Below are the code and all the weights of a small trained network. Each question names an input and a class and asks about switching units off, where a switched-off unit gives its printed mean instead of its output.

import numpy as np


def w(rows, s, z=0):
    codes = np.array(rows[::2]) - 128.0
    scale = np.full(codes.shape[1], s)
    scale[-1] = z or s
    return codes * scale


def norm(h):
    return h / np.sqrt((h * h).mean(-1, keepdims=True) + 1e-5)


def f(y):
    return np.maximum(y, 0)


def log_softmax(a):
    a = a - a.max(-1, keepdims=True)
    return a - np.log(np.exp(a).sum(-1, keepdims=True))


def net(x, mask):
    res = np.array(x, float).reshape(1, 6) / 4 @ E
    u = 0
    for l in range(3):
        y = f(norm(res) @ A[l][:, :-1].T + A[l][:, -1])
        res = res + np.where(mask[u : u + 3], y, B[l][:, -1]) @ B[l][:, :-1]
        u += 3
    return log_softmax(norm(res)[-1] @ U[:, :-1].T + U[:, -1])


A, B = {}, {}
E = w([
[157,16,219,49,98,162,122,129,117,30,103],'x0',
[124,163,84,30,103,182,142,95,2,135,128],'x1',
[124,128,119,131,127,123,138,124,129,116,122],'x2',
[122,125,132,137,119,120,127,127,117,128,130],'x3',
[129,126,131,131,124,131,129,124,126,133,127],'x4',
[242,134,74,101,73,82,104,155,117,141,103],'x5',
],0.012)
A[0] = w([
[98,130,101,184,129,108,130,116,206,138,164,4],'L0N0',
[33,165,154,196,254,173,139,85,101,99,181,55],'L0N1',
[36,63,182,148,137,232,101,171,126,39,154,115],'L0N2',
],0.0073,0.0033)
B[0] = w([
[104,147,188,10,139,73,135,131,133,172,88,182],'L0N0',
[160,106,127,129,101,159,101,202,114,174,50,239],'L0N1',
[148,119,129,119,150,130,182,28,170,97,183,254],'L0N2',
],0.013,0.0082)
A[1] = w([
[3,74,128,136,190,199,161,94,135,189,86,253],'L1N0',
[180,58,183,55,91,106,88,134,139,37,135,37],'L1N1',
[114,135,104,160,72,181,105,183,162,88,188,45],'L1N2',
],0.0069,0.0038)
B[1] = w([
[69,213,148,160,108,87,148,199,84,96,185,255],'L1N0',
[70,77,73,135,171,187,97,165,114,157,86,213],'L1N1',
[160,124,2,171,96,53,183,150,22,169,157,128],'L1N2',
],0.0093,0.0079)
A[2] = w([
[146,158,137,183,155,54,16,112,186,162,63,3],'L2N0',
[220,66,151,222,134,180,74,121,180,52,134,61],'L2N1',
[179,159,36,76,175,4,79,3,142,177,153,75],'L2N2',
],0.007,0.004)
B[2] = w([
[113,86,82,11,67,61,97,48,206,66,114,236],'L2N0',
[128,221,25,242,179,50,79,240,127,175,103,219],'L2N1',
[202,86,206,228,83,182,134,42,132,114,174,255],'L2N2',
],0.011,0.0037)
U = w([
[55,228,224,136,135,38,146,214,202,193,89,221],'0',
[84,69,215,227,226,108,183,116,246,65,178,99],'1',
[56,250,45,172,122,184,157,206,19,182,144,108],'2',
[62,148,189,21,144,181,194,39,74,49,191,17],'3',
[199,119,115,147,48,56,79,43,236,162,123,73],'4',
[149,62,54,142,186,107,44,237,202,122,46,119],'5',
[226,207,116,200,70,205,146,64,49,185,199,181],'6',
[173,64,80,40,108,192,74,117,63,109,43,248],'7',
],0.016,0.0017)

Each question gives the input, the list of numbers given to net, and the class t.
The units are the neurons (one row each of A and B). Each row of codes is followed by its name. A weight is (code - 128) times the scale printed after its matrix; where a second scale follows, it is the last column's (A, B and U).
mask holds one flag per neuron, layer by layer. A switched-off neuron (its flag False) gives its mean, the last column of its row in B, instead of its output. The means were averaged over made-up inputs and are rounded, as every weight is.
A unit's drop is (log p(t) with every unit on - log p(t) with that unit switched off) / (log p(t) with every unit on - log p(t) with every unit switched off).
The circuit of an input: a set's keep is (log p(t) with only the set's units on - log p(t) with every unit switched off) / (log p(t) with every unit on - log p(t) with every unit switched off). Starting from all 9 units, units are removed one at a time, each time the one whose removal leaves the highest keep (on an exact tie, the one counted first), for as long as the keep stays at least 0.8.
circuit, biggest first: the units of the circuit, biggest drop first
unit that matters most: the unit with the biggest drop
k most important neurons: the k neurons with the biggest drops, biggest first
drop of u: that unit's drop, to one decimal
input [7,-1,-8,-3,-7,4], class 5: 2 most important neurons	L2N1, L0N0
input [6,-8,2,-6,6,3], class 5: circuit, biggest first	L2N1
input [-8,-1,-6,2,3,2], class 4: circuit, biggest first	L2N0, L1N0
input [8,-7,0,0,0,1], class 5: 2 most important neurons	L2N1, L1N1
input [0,0,-3,-7,-3,-5], class 0: 2 most important neurons	L0N1, L1N0
input [-8,-5,5,-8,-4,2], class 4: 3 most important neurons	L2N0, L2N2, L1N0
input [-4,-7,-1,7,8,2], class 4: 2 most important neurons	L2N0, L1N0
input [0,1,2,-1,8,7], class 6: 2 most important neurons	L0N1, L2N2
input [0,-8,-6,1,-1,-6], class 0: circuit, biggest first	L0N1, L0N0
input [8,0,3,2,0,2], class 5: 2 most important neurons	L2N1, L0N0
input [3,0,-2,-7,-2,4], class 5: 2 most important neurons	L0N0, L1N0
input [-8,-1,-4,-2,-5,1], class 4: 3 most important neurons	L2N2, L2N0, L1N0
input [7,-7,6,3,2,2], class 5: 2 most important neurons	L2N1, L1N1
input [-8,8,3,7,5,8], class 6: unit that matters most	L2N2
input [6,-4,-8,-2,6,1], class 5: 2 most important neurons	L2N1, L1N1
input [-8,-6,8,-1,6,1], class 4: drop of L2N0	1.4
input [-2,2,1,1,-7,-8], class 2: drop of L0N1	1.2
input [-6,-1,0,0,-3,5], class 4: drop of L0N2	0.3
